Below are the code and all the weights of a small trained network. Each question names an input and a class and asks about switching units off, where a switched-off unit gives its printed mean instead of its output.

import numpy as np


def w(rows, s, z=0):
    codes = np.array(rows[::2]) - 128.0
    scale = np.full(codes.shape[1], s)
    scale[-1] = z or s
    return codes * scale


def f(y):
    return np.maximum(y, 0)


def log_softmax(a):
    a = a - a.max(-1, keepdims=True)
    return a - np.log(np.exp(a).sum(-1, keepdims=True))


def net(x, mask):
    res = np.array(x, float).reshape(1, 5) / 4 @ E
    y = f(res @ A[0][:, :-1].T + A[0][:, -1])
    res = res + np.where(mask, y, B[0][:, -1]) @ B[0][:, :-1]
    return log_softmax(res[-1] @ U[:, :-1].T + U[:, -1])


A, B = {}, {}
E = w([
[68,104,133,125,107,38,88,154,11,215,165,170],'x0',
[160,237,145,144,132,59,6,70,201,143,187,107],'x1',
[136,80,236,85,113,133,206,61,203,141,227,160],'x2',
[101,122,113,98,113,154,115,241,190,180,138,240],'x3',
[199,109,198,85,86,116,74,80,82,139,44,158],'x4',
],0.014)
A[0] = w([
[166,213,140,109,122,96,83,99,158,152,148,126,54],'n1',
[200,167,96,134,111,254,139,108,222,41,89,128,3],'n2',
[120,244,150,154,175,61,82,150,182,162,154,108,73],'n3',
[105,149,114,41,83,170,78,241,217,181,108,218,21],'n4',
[132,141,26,143,163,89,76,140,123,132,39,104,16],'n5',
[247,89,158,59,43,106,51,64,101,103,30,231,37],'n6',
[107,152,36,148,120,178,69,168,95,123,61,125,46],'n7',
],0.0073,0.0054)
B[0] = w([
[184,84,107,85,70,202,177,155,113,176,30,140,197],'n1',
[124,142,124,150,5,40,107,177,61,171,146,169,224],'n2',
[134,125,122,118,135,146,211,217,77,87,111,142,216],'n3',
[81,137,151,123,59,136,101,70,86,75,119,2,238],'n4',
[93,91,235,94,185,132,159,98,164,165,197,117,200],'n5',
[133,170,66,175,125,165,133,174,143,67,226,143,249],'n6',
[149,182,164,80,87,128,170,114,172,79,152,187,207],'n7',
],0.0095,0.017)
U = w([
[131,125,240,88,115,134,152,122,181,117,167,182,112],'0',
[97,133,105,153,82,31,82,161,36,172,133,195,103],'1',
[134,81,87,114,118,212,187,169,81,101,35,164,108],'2',
[134,144,139,155,117,127,106,92,80,73,108,7,177],'3',
[100,149,10,188,147,145,135,173,171,84,201,140,176],'4',
[123,124,116,137,126,123,114,139,127,101,115,151,255],'5',
[123,130,143,125,168,132,63,112,154,135,112,120,59],'6',
[133,116,94,141,187,108,77,128,189,126,110,117,58],'7',
],0.014,0.0067)

Each question gives the input, the list of numbers given to net, and the class t.
The units are the neurons (one row each of A and B). Each row of codes is followed by its name. A weight is (code - 128) times the scale printed after its matrix; where a second scale follows, it is the last column's (A, B and U).
mask holds one flag per neuron, in row order. A switched-off neuron (its flag False) gives its mean, the last column of its row in B, instead of its output. The means were averaged over made-up inputs and are rounded, as every weight is.
A unit's drop is (log p(t) with every unit on - log p(t) with that unit switched off) / (log p(t) with every unit on - log p(t) with every unit switched off).
The circuit of an input: a set's keep is (log p(t) with only the set's units on - log p(t) with every unit switched off) / (log p(t) with every unit on - log p(t) with every unit switched off). Starting from all 7 units, units are removed one at a time, each time the one whose removal leaves the highest keep (on an exact tie, the one counted first), for as long as the keep stays at least 0.8.
units of the circuit, in order: the units of the circuit, biggest drop first
most important unit: the unit with the biggest drop
k most important neurons: the k neurons with the biggest drops, biggest first
input [-2,-1,1,-2,1], class 5: most important unit => n4
input [6,-2,2,6,7], class 4: 2 most important neurons => (n6; n2)
input [-5,-4,-7,3,-4], class 0: units of the circuit, in order => (n7; n5)
input [-5,-4,-8,1,8], class 0: units of the circuit, in order => (n5; n7)
input [-7,0,-1,-6,6], class 1: 2 most important neurons => (n2; n4)
input [3,7,0,-2,-5], class 2: units of the circuit, in order => (n1; n3)
input [3,7,-5,-3,-5], class 2: units of the circuit, in order => (n3; n1)
input [3,7,-3,3,6], class 2: units of the circuit, in order => (n1; n2)
input [-5,1,2,-6,7], class 4: units of the circuit, in order => (n6; n4)
input [-7,2,-4,-5,-3], class 1: 2 most important neurons => (n2; n4)
input [-5,1,4,6,-1], class 3: units of the circuit, in order => (n4; n7)
input [-7,1,6,0,-5], class 1: units of the circuit, in order => (n2; n5)
input [6,5,-6,6,-5], class 0: 4 most important neurons => (n5; n7; n2; n6)
input [5,2,-8,-2,-4], class 0: units of the circuit, in order => (n5; n7)
input [3,6,-2,8,4], class 3: units of the circuit, in order => (n4)
input [7,0,1,8,-7], class 3: 3 most important neurons => (n4; n2; n6)
input [6,-6,-8,-8,5], class 0: 4 most important neurons => (n5; n7; n4; n2)
input [-3,7,-4,6,-6], class 2: 2 most important neurons => (n3; n1)
input [-6,-7,-7,5,7], class 0: units of the circuit, in order => (n7; n5; n1)
input [-4,2,-6,-5,1], class 0: units of the circuit, in order => (n5; n4)
input [4,-6,-6,3,-6], class 0: most important unit => n7
input [0,-2,-6,8,-8], class 3: 2 most important neurons => (n4; n6)
input [-5,8,0,3,-8], class 2: 3 most important neurons => (n1; n3; n6)
input [-3,1,-7,-2,-6], class 0: 3 most important neurons => (n5; n6; n7)
